Read these off the matrix that follows. Rows and columns are numbered from 1.
1) The entry in row 3 and column 1?
2) The entry at row 2, column 3?
3) The entry in row 1 and column 1?
4) The entry just right of the centre entry?
5) The entry directly above 337?
6) The entry at row 2, column 1?
[[680 729 657 389 485]
 [443 499 886 352 337]
 [994 928  99 309 606]]
1) 994
2) 886
3) 680
4) 352
5) 485
6) 443

[[ 56 -38  32 -28 -13 -48 -31  47   3  52  60  26]
 [ 15 -39  40  38  40  62  22  60 -16  20 -54 -36]
 [-11   5  45 -57 -56 -61 -63  45  15 -15  29  43]
 [-41  30   7 -10   2 -45  19  55  22   7   5  57]
 [ 60 -40  19 -43   4 -54  33  -3  28 -23   0 -44]
 [ 25  49  -7  32  -5  -1 -62   1 -36   7 -19  32]
 [ 23  49  -7 -22 -52 -58 -24 -43 -22  53   7  13]
 [-40 -48 -17  63 -35 -18  17 -41  60 -36   6   5]
 [-21 -29 -30  24 -27  62  63 -30  26  33  47  32]]
Rows and columns are numbered from 1.
The entry just left of 0 -> -23
The entry in row 1 and column 1: 56
The entry directly below -38 -> -39
Read off the top-right entry.
Answer: 26
The entry just right of 1: -36
The top entry of the column that holds the smallest entry -> -31
The entry at row 3, column 1: -11
The entry at row 2, column 1 is 15
The entry at row 1, column 2 -> -38
Read off the entry just left of 53.
Answer: -22
The bottom-left entry -> -21
The entry in the bottom-right corner: 32
The entry directly below 6: 47
Read off the bottom entry of the column that holds the smallest entry.
Answer: 63
Read off the entry at row 3, column 3.
Answer: 45
Read off the entry at row 2, column 3.
Answer: 40
Read off the entry at row 1, column 3.
Answer: 32
The entry at row 3, column 2: 5
The entry directly above -16 -> 3

Questions about the grid below. Counting starts at 1.
1) Report the entry in row 3 and column 1.
2) Report the entry in the bottom-right corner.
3) Report the top-right entry.
4) Report the entry at row 1, column 2.
5) Report the entry at row 2, column 1.
6) Report the entry in the top-left corner.
7) Report the entry at row 1, column 3.
8) Report the entry in the bottom-left corner.
[[ 0.1 -0.3  1.5  0.1 -0.5  0.7  0.6 -0.1]
 [-1.6  3.0 -1.9  1.6 -0.2  1.7  1.2  2.0]
 [ 1.5  0.5 -1.9 -0.8  0.5 -1.3  1.0 -1.1]
 [ 0.6  0.3  0.2  1.0  0.5  0.4  0.4  1.4]
 [ 0.7  0.6  0.0 -0.8  0.2 -0.6  0.4 -0.3]
 [-0.9  0.2 -1.2  1.4 -1.3  1.0  0.7  1.9]
 [ 1.5 -1.2  0.7  1.1 -1.2 -0.1  0.2 -1.2]
 [ 0.8  0.2  1.5  1.5  0.3  0.5  0.2  0.5]
 [-0.3  3.0 -0.7  1.6  0.6 -1.3  0.2  1.7]
 [-1.6  0.8  1.5  0.4 -0.8 -0.6  1.2 -1.2]
 [-0.2 -1.2 -1.2  0.9 -1.3  1.7  0.3  0.9]]
1) 1.5
2) 0.9
3) -0.1
4) -0.3
5) -1.6
6) 0.1
7) 1.5
8) -0.2

array([ 43, -62,  25, -51,  15,  72, -41, -35])
The entry just left of the smallest entry: 43
The minimum -> -62
Which number is the entry just left of 72?
Answer: 15
The entry just left of -41 is 72

24,-15,-8,0,8,2,-6,12,6,-15,19,3,-33,10,-2
-21,28,-14,33,11,3,33,21,8,-32,-6,10,-17,-23,-28
5,22,8,30,5,-14,5,15,-16,11,29,-2,-14,-3,4
-15,31,6,20,12,6,27,-3,-7,-8,15,2,12,-16,-5
8,19,-23,-20,11,19,22,-28,-9,-13,32,7,17,-15,11
9,61,-43,5,2,-11,20,4,-29,7,25,17,8,-26,18
7,6,18,13,10,11,2,-4,-3,14,32,-10,13,-1,10
Counting starts at 1.
The entry in the bottom-right corner -> 10
The entry just left of -7 is -3
The entry at row 3, column 1 is 5
The entry just right of -21: 28
Read off the bottom entry of the column that holds the largest entry.
A: 6
The entry in row 2 and column 1 -> -21
The entry just left of the centre entry -> 27
Read off the entry in row 1 and column 3.
A: -8
Read off the bottom entry of the column that holds the smallest entry.
A: 18
Read off the maximum.
A: 61
The entry in the bottom-left corner -> 7
Read off the top-right entry.
A: -2
The entry in row 3 and column 3 is 8
Read off the entry directly above the smallest entry.
A: -23
Read off the entry just right of the largest entry.
A: -43
Read off the entry in the top-left corner.
A: 24
Read off the entry in row 1 and column 2.
A: -15
Read off the entry directly above -10.
A: 17
The entry just right of -11: 20
Read off the entry at row 3, column 2.
A: 22
The entry directly above the largest entry is 19
Read off the entry just right of the smallest entry.
A: 5
